[-25.7  10.3  16.3  14.2  -8.6  -3.5   3.8  -8.7 -13.9 -31.0   9.2  -6.8
 -40.9 -10.6 -47.5  16.9 -50.8  32.5  -9.7 -19.4   7.4 -57.9  -7.8   0.3
  18.6  -0.6 -24.1   3.6 -12.0 -26.1  12.5 -26.9 -22.8  -7.4   4.6 -12.3
  51.8 -12.1   4.1 -17.7  14.3] : 0
[-15.2  -5.8   2.5  19.3  -1.3   4.9  -3.7   0.1   5.3   1.5  -9.3   3.7
 -14.5  -0.8   0.8  -0.8   5.4   8.3 -13.6   6.5  17.0  12.2  -2.5  -1.5
  17.6  -7.9   7.0   3.4  -7.6 -15.1 -18.3  -7.9 -18.2 -14.5   4.0  15.1
  -0.8  -1.0  -3.4   3.0   7.9] : 4
[  6.6  -0.5  -4.8   6.6  -2.6   5.9  -1.7  -3.5   7.4 -16.3   5.3   4.4
   4.5   1.0 -19.9  12.7  24.4  15.9   1.5 -25.0   7.4  17.6  -8.7  -3.6
  11.8  12.9  -3.2   4.8 -21.1  -2.0  28.1   4.8  13.8   1.0  -8.0  -1.1
   9.6  21.0   4.7  -8.6   1.0] : 4
[-16.3  13.6  12.1   9.8  -6.6  11.0   9.0   5.9  -8.4 -18.6  -7.4 -22.6
  -4.0 -10.5 -19.6  22.4 -34.0 -16.2   4.6   1.7   6.3 -17.5   1.3   6.9
   8.9 -24.1 -27.4  -5.0 -16.1 -10.7  -4.1 -32.9 -19.0  11.6   1.5 -12.0
  68.1   9.2   5.1 -18.0   7.1] : 0
[ 11.0  -3.5  -7.7  10.4 -17.4  -7.0  -4.7   2.2  18.3  11.6  17.5   3.1
  11.8  18.6  -3.8  -1.9  17.4  46.0   9.9  -1.1  -8.7  34.8 -27.4 -13.7
  18.4   3.4  16.7   1.2  -4.2   3.5   1.6  31.1   0.5 -39.7  13.9  23.4
 -80.0 -29.9  -6.9   7.3  -0.7] : 10
[-33.8  34.1  10.9  10.6 -11.0  -9.2   9.1  -7.0 -14.5 -25.7   9.0 -45.9
 -23.7  -2.5 -49.8  21.4 -44.0  15.4  -6.0 -19.8   3.8 -99.3  -7.8   8.9
   0.4 -10.1 -27.5  -1.5   5.1 -11.1 -24.2 -13.2 -20.5 -10.9   6.9 -12.3
  40.8 -28.3   8.4 -19.8  16.3] : 2
[  2.3 -15.1  -4.9  -5.9   3.8  -6.1  -4.6  -2.9  -2.8  -4.4  13.0   9.4
 -10.1   8.2 -11.8  -3.4 -29.1  12.3  -5.8   6.6 -11.6  24.4  -5.0  -0.3
 -28.9  21.4   1.8   1.1  -7.4  -6.1  30.5 -14.0  -7.8  -0.8   8.9  -3.6
 -17.5   0.9  -6.2   4.6   4.8] : 5
[-20.9  11.5   2.7   0.5 -13.6   1.1  11.4   9.5 -25.1  15.4  -7.7 -39.9
  -5.8 -10.7  -3.1  13.7 -17.2   2.8  12.6 -11.3  11.0 -28.6  -7.9  15.3
   4.0 -49.5 -20.5  -7.0  10.8 -11.9 -18.5  -1.5  -1.5  -3.2   3.8  -5.0
  31.4  -8.7   7.9   8.5  10.4] : 3

[-14.8   2.7   7.2  -3.9   0.7  14.3   0.9 -13.3   7.4  -6.4 -16.3  -3.3
  -4.4  -1.0  20.1 -15.1  10.1   2.6  -1.9] : 8
[ 10.3  -5.9  28.0  -8.7   0.1   2.5 -23.4  33.0   2.1  -6.1   0.9  12.9
   6.9   0.4   4.5 -14.7   3.0  32.2  -2.8] : 8
[ -6.2   1.1   5.4  -4.1  11.6   1.3  -6.6  -6.2  14.7  -5.1   4.7  -0.3
  -4.5 -13.1  -0.2 -13.0   0.5  12.2   1.7] : 10
[ -7.8 -11.1  13.6  -9.1   3.2  30.9  -9.3 -23.9  26.2  -9.2  -4.9   7.3
   0.0  -3.4   2.1 -31.4   5.4  28.5   2.2] : 2
[-39.6  -5.3   3.0 -14.3  16.7  47.8  -5.0  -5.7  -0.6  -9.6  -3.9   6.2
   4.9 -26.9  10.3 -12.5 -10.9  11.9   0.0] : 4
[  8.6 -13.2   6.8  -6.7   1.2  26.5 -17.5 -20.5   6.3  -7.1   1.2  13.5
   1.9  -1.9  10.5 -18.0  -4.3  22.6  -6.7] : 6
[ -2.0  -4.0  45.3 -12.7  -3.1  -5.6 -21.1 -26.6   2.9   2.0  -6.3   5.2
  -2.0   2.3   3.2 -56.7   7.9   7.8 -16.4] : 3
[-55.0  -6.8  39.7 -18.7   3.2  86.0   0.0 -61.3   0.7 -23.2 -22.1  12.7
   6.7 -20.7  -3.4 -21.9  -1.7  32.8 -11.4] : 1
[-12.6  -2.8  27.2  -7.9   0.9   8.6  -5.1 -11.4  16.3  -4.8 -14.4  -9.0
   3.5  -4.1  -5.4 -53.1  10.6   9.3 -17.7] : 1
[ -3.4  -4.6  15.0 -10.3   5.3  28.1 -11.6 -32.2   0.0  -9.4  -1.7   6.2
   2.2 -16.7   3.9 -13.9   2.9   6.9  -1.5] : 4
[-18.5   2.2  -1.1   4.8   6.5   3.4  -4.7 -14.8  42.1   1.1   8.3 -21.5
 -22.9   1.2  -0.5 -35.4   3.2 -14.1   1.3] : 7
[ -1.5 -19.0  70.8 -17.5  -7.6  14.9  -1.4 -53.0   5.7 -14.0 -46.9  11.2
   8.7 -13.4  -5.4 -36.6  26.0  41.6  -9.6] : 0
[ -7.9 -13.4  22.3  -3.8   9.8  27.1 -15.4 -44.0   2.0 -10.9   9.6   2.6
   8.8  -1.5   5.9  -9.5 -13.1  19.5 -15.4] : 2
[-10.8  -3.8  23.0  -8.7  -8.3  11.2 -25.9 -23.0  12.6  -5.2 -30.1  14.4
  -1.0  -7.9   0.4 -32.1  12.7  17.0  -4.2] : 4
[ 12.8 -39.1  10.5 -29.1  -4.4  24.8 -36.4  -0.4 -27.4 -28.2   5.1  43.8
  23.9 -31.8  22.6  15.5  -6.1  66.3  -4.2] : 6
[ -1.0  -8.4   3.3  -3.3   3.0   6.2  -3.9 -18.6  13.9  -8.6 -15.5  12.8
   2.9  -6.8  -2.5 -26.1   1.4  10.2 -15.9] : 4
[-11.3 -14.9  33.0 -13.0  -6.5  36.7   7.4 -99.9  12.3 -17.4 -34.9   3.2
  -4.9  -8.9  -9.8 -51.4  27.2  18.3  -5.6] : 2
[  6.3  -8.7  10.6 -22.9   1.6  16.1 -22.2  -8.5  -9.4  -5.2   9.9  11.5
   9.8  -7.4  13.1  -0.5  -6.7  28.2  -7.0] : 7
[ -2.4  -0.8  -4.5  -2.5   5.6  21.6 -14.6  -1.5  20.7  -3.1  18.4  -2.6
   2.5 -14.7   6.3  -6.8  -0.7   5.2  -1.2] : 9

[  4.4 -12.3 -12.8  -2.5 -40.5  65.8 -14.5   9.4   2.8  35.4  17.4   4.5
 -12.5 -34.8   2.7   0.7] : 2
[ -7.8  -7.8 -45.2 -21.9  -5.6  13.2  15.4 -13.5   4.6  -6.2  23.8 -13.2
   2.7  26.7   8.6  18.8] : 7
[-11.5  -5.4 -67.2 -29.3  10.2 -12.2  28.2 -20.9   8.7 -31.6  20.0 -17.3
   8.5  46.7  10.6  29.3] : 9
[ 20.9   9.0  31.7 -28.2 -24.1  38.4 -10.2  -2.8   2.9   8.3   4.6  19.6
 -17.0  15.1  -2.4  -0.6] : 5
[ -4.5   1.8 -62.0 -39.8   4.5  -7.4  28.5 -20.1  13.7 -37.3   4.7 -11.2
  -2.7  41.0   8.7  32.0] : 10
[-10.6 -16.0 -33.0   5.8 -29.0  61.4  -9.6   4.7   1.8  24.7  33.4  -7.4
  -3.7  -3.9   8.4  11.4] : 4
[-17.8 -18.9 -46.6  11.1 -29.5  51.0 -17.3   9.4   4.0  30.5  47.3  -9.6
  -5.8  11.8  11.4   0.6] : 4
[-11.3  -8.0 -74.2 -20.2   9.7 -16.9  27.1 -23.9   1.4 -23.6  24.5 -23.0
  14.1  54.0   9.9  26.0] : 8
[ -7.5   0.2 -48.2 -46.1   5.0   6.6  23.1 -15.4  17.5 -32.1   7.5 -11.5
  -8.6  31.0  11.7  24.8] : 10
[ -4.2  -6.5 -36.1 -16.9  -8.6  14.3   7.0 -11.1  -0.6  -5.7  26.4  -8.2
   5.1  34.3   6.1  15.1] : 6
[-18.0 -20.1 -10.3  34.8 -34.3  52.6 -35.1  22.2  -0.2  45.1  45.4  -7.0
  -7.8 -40.8   9.3 -26.5] : 1
[ -5.9 -14.8 -34.3   5.0 -31.4  53.1 -15.8  10.9   3.9  29.9  34.9  -2.9
  -8.4   9.0   7.6   0.9] : 4
[ -5.8 -15.9 -30.7  10.4 -29.7  67.1 -11.0   8.7   0.8  34.7  26.7  -6.1
  -5.7 -19.5   7.5  -1.6] : 3
[-13.1 -11.7   6.0  31.0 -29.4  53.2 -30.2   9.0  -9.6  36.2  34.4  -2.8
   0.3 -15.4   3.8 -20.0] : 2
[ -3.4 -16.7 -41.9   6.8 -42.6  68.9 -15.2  15.7   6.1  44.1  19.3  -1.1
 -16.0 -58.0   4.5  -1.9] : 2
[ 10.6  -0.4   4.1 -18.0 -22.0  43.2  -5.3  -0.9   2.1  13.2  14.4  10.6
 -11.9  12.6   1.9   0.7] : 5
[ -0.3   6.2 -28.8 -33.0  13.7 -19.0  19.6 -25.3   4.6 -37.9   4.7  -6.7
   5.0  58.4   5.6  21.5] : 9
[ -3.8  -2.8 -72.8 -42.4  -3.3  10.6  27.9 -17.9  20.8 -27.8   4.0 -12.8
  -7.7  16.6   8.8  30.3] : 9
[-13.6 -22.7 -47.8  13.5 -41.3  67.5 -19.3  15.4   6.6  39.3  40.2  -9.1
 -10.1 -38.0   9.8   2.3] : 2
[ -3.1 -13.0 -17.1  21.1 -24.0  43.3 -15.1   5.1  -8.0  28.7  29.3  -2.8
   5.9  -5.6   3.2  -4.2] : 2
[ -9.9 -19.9 -53.6   4.2 -35.5  61.1 -13.9  11.3   6.4  36.2  36.5  -7.4
 -10.9 -29.3   8.7   4.6] : 3
[-10.0 -26.3 -38.4  26.5 -36.3  59.1 -20.6  17.3  -1.8  44.4  30.1  -7.4
  -4.3 -74.3   4.6 -17.3] : 0
[ -5.7   0.7 -56.0 -32.1   5.2  -7.2  27.3 -19.6  10.7 -32.9   6.0 -12.0
   0.6  36.2   8.3  29.2] : 10
[-17.4 -23.2 -66.3  22.8 -43.4  69.7 -16.1  20.6   7.2  55.4  35.1 -12.1
 -10.7 -67.9   9.5  -7.1] : 1
[-11.0 -21.9 -42.8  31.7 -37.2  52.7 -17.5  17.0  -3.7  46.8  32.0 -13.1
  -1.3 -58.7   4.7 -17.2] : 0

[  0.1  -6.6  -3.0   4.1   8.8  -4.9   1.6 -34.3  -3.3  12.7  -9.8 -27.0
  16.0  -6.7 -18.3   3.0 -13.4  -9.5  12.6  -2.9  11.5   8.7   4.2  21.3
   1.5   1.5  70.3  -1.0   3.9 -26.3] : 8
[ 15.8  -6.7  -3.6   4.1  12.5  -3.8   6.3 -51.2  -4.5  17.5 -31.2 -17.7
  15.7   0.0 -23.7  -1.7  -5.2 -16.7  17.7  -7.4   6.7  -0.7   2.9  35.4
   3.0   0.5  76.7  -1.6   9.6 -34.6] : 0
[ 20.0  -7.1  -5.7   4.5  20.0  -0.4   1.9 -32.1  -1.5  23.5   3.0 -46.9
  11.2  -0.5 -16.3  -4.2 -30.7 -20.0  12.8 -16.8  13.5   2.9  -0.3  30.5
   3.1   2.0  43.6  -3.7   3.5 -10.0] : 4
[  1.5   0.9  -3.8   4.0  17.6  -2.3   1.8 -11.8  -1.8  13.5   1.8 -21.0
   8.2  -8.6  -8.9   1.9 -19.6 -10.3  15.9  -1.5   7.5   9.5   3.7  21.2
   3.3   3.0  49.6  -0.4  11.4 -21.2] : 8
[-10.1   5.5  -4.3   4.9  19.2  -2.9   2.4 -46.6  -7.3  10.1 -23.3  -4.5
  17.7  -6.0 -21.5  -2.3   0.3  -7.3  13.8  -7.2   0.5  -0.1   2.2  38.7
   2.5   0.2  78.7   1.2  11.2 -61.9] : 4
[  0.7   9.7  -6.8   5.7  18.1  -4.9   0.8 -42.7  -4.7  12.9  -0.9 -15.2
  15.3  -0.5 -14.7  -3.9  -9.4 -19.1  16.5  -7.4  10.4  -3.7   0.8  30.2
   1.8   1.3  40.7  -1.4   0.8 -15.7] : 2
[  2.9  -7.5  -2.7   3.0   9.7  -6.5   0.9 -32.2  -3.8  14.5  -7.1 -30.1
  14.7  -5.5 -18.4   3.2  -9.1 -12.8  12.8  -3.4   8.8   8.2   3.7  41.8
   1.7   1.9  65.5  -0.7   5.4 -22.0] : 4
[  1.4 -10.4  -5.1   2.6  17.7  -2.8   5.7 -41.0   1.2   8.7   6.6 -33.9
   4.4  -3.3 -23.8  -2.5 -25.2 -19.1   7.2 -12.9  12.3   8.5   1.2  28.8
   3.1  -0.5  46.6  -3.2   0.7 -12.3] : 2
[ -0.7 -17.6  -7.1   6.2  22.1   0.3  -8.0 -40.6  -3.0  14.2   4.0 -22.1
   5.4  -7.8 -11.2  -0.2 -23.7 -12.0  15.1  -4.2   2.0   4.1   1.0  41.2
   3.4   4.0  60.6  -0.9   6.2 -19.1] : 4
[ -0.8   0.8  -4.9   3.9  18.5  -3.3   2.0 -38.1  -2.3  15.1  -3.6 -34.6
  12.7  -6.7 -17.3  -0.3 -13.9 -10.4  14.4  -5.4   9.7   3.3   1.0  21.7
   2.2   0.6  55.9  -0.9   6.6 -25.2] : 5
[ 11.4   3.6  -5.9   4.2  16.6  -5.2  -0.5 -36.2   0.0  12.8   4.5 -37.4
  11.3  -3.3 -16.2  -3.3 -16.9 -21.4  14.6  -7.8  11.0  -3.8   1.9  23.1
   2.9   2.3  42.9  -0.7   1.9 -11.3] : 3
[ 10.5   4.3  -5.3   3.8  18.1   1.4   1.0 -26.7  -3.6  25.7   9.7 -39.8
  13.4   8.3 -13.2  -7.7 -10.0 -12.7  12.4 -11.1  11.3   1.1   3.2  11.4
   3.3  -0.9  33.8  -1.8   2.6 -22.1] : 6
[  7.9 -15.3  -4.5   6.5  10.6   1.2   6.4 -31.7   1.0  12.8   0.8 -29.4
   5.8  -8.6 -16.4   3.0 -29.1  -7.9  13.6  -5.1   9.5   4.7   4.9  13.2
   2.2   1.7  48.8  -2.1   3.5 -15.9] : 10
[ 15.0   3.6  -2.6   5.3  13.7  -5.8  -0.9 -52.7  -3.3  11.5 -11.9 -40.8
  12.6  -3.8 -18.3  -2.4 -13.9 -18.7  14.9  -8.7   4.5  -1.4   2.3  21.3
   2.3   1.0  50.5  -1.2   5.6 -22.4] : 4
[ -0.9  38.8  -6.8   4.7  11.7  -7.1   4.9 -27.0  -1.5  21.9  27.2  -9.7
  14.8  -6.7 -10.7  -4.5 -18.8 -31.8  16.8  -2.7  11.5 -10.2   0.6  17.0
   1.5   0.4  47.0  -0.2  -5.6  -5.4] : 6
[  8.7   2.3  -6.1   5.2  10.3  -1.7  -0.8 -28.8   0.3  19.9  23.5 -35.8
   5.6  -6.4 -14.8  -8.3 -29.8 -22.2  12.4 -11.7  14.3 -12.3   1.7  26.5
   2.8  -2.4  59.6  -1.9   0.6   0.5] : 1
[  5.5   2.3  -5.0   4.1  16.2  -3.4   4.7 -43.3  -3.1  14.6 -15.3 -30.9
  13.6  -2.9 -20.3   1.1 -13.1 -16.1  19.3  -7.8   7.5   1.1   2.1  18.5
   3.1   1.3  65.0  -1.4   5.7 -27.9] : 2
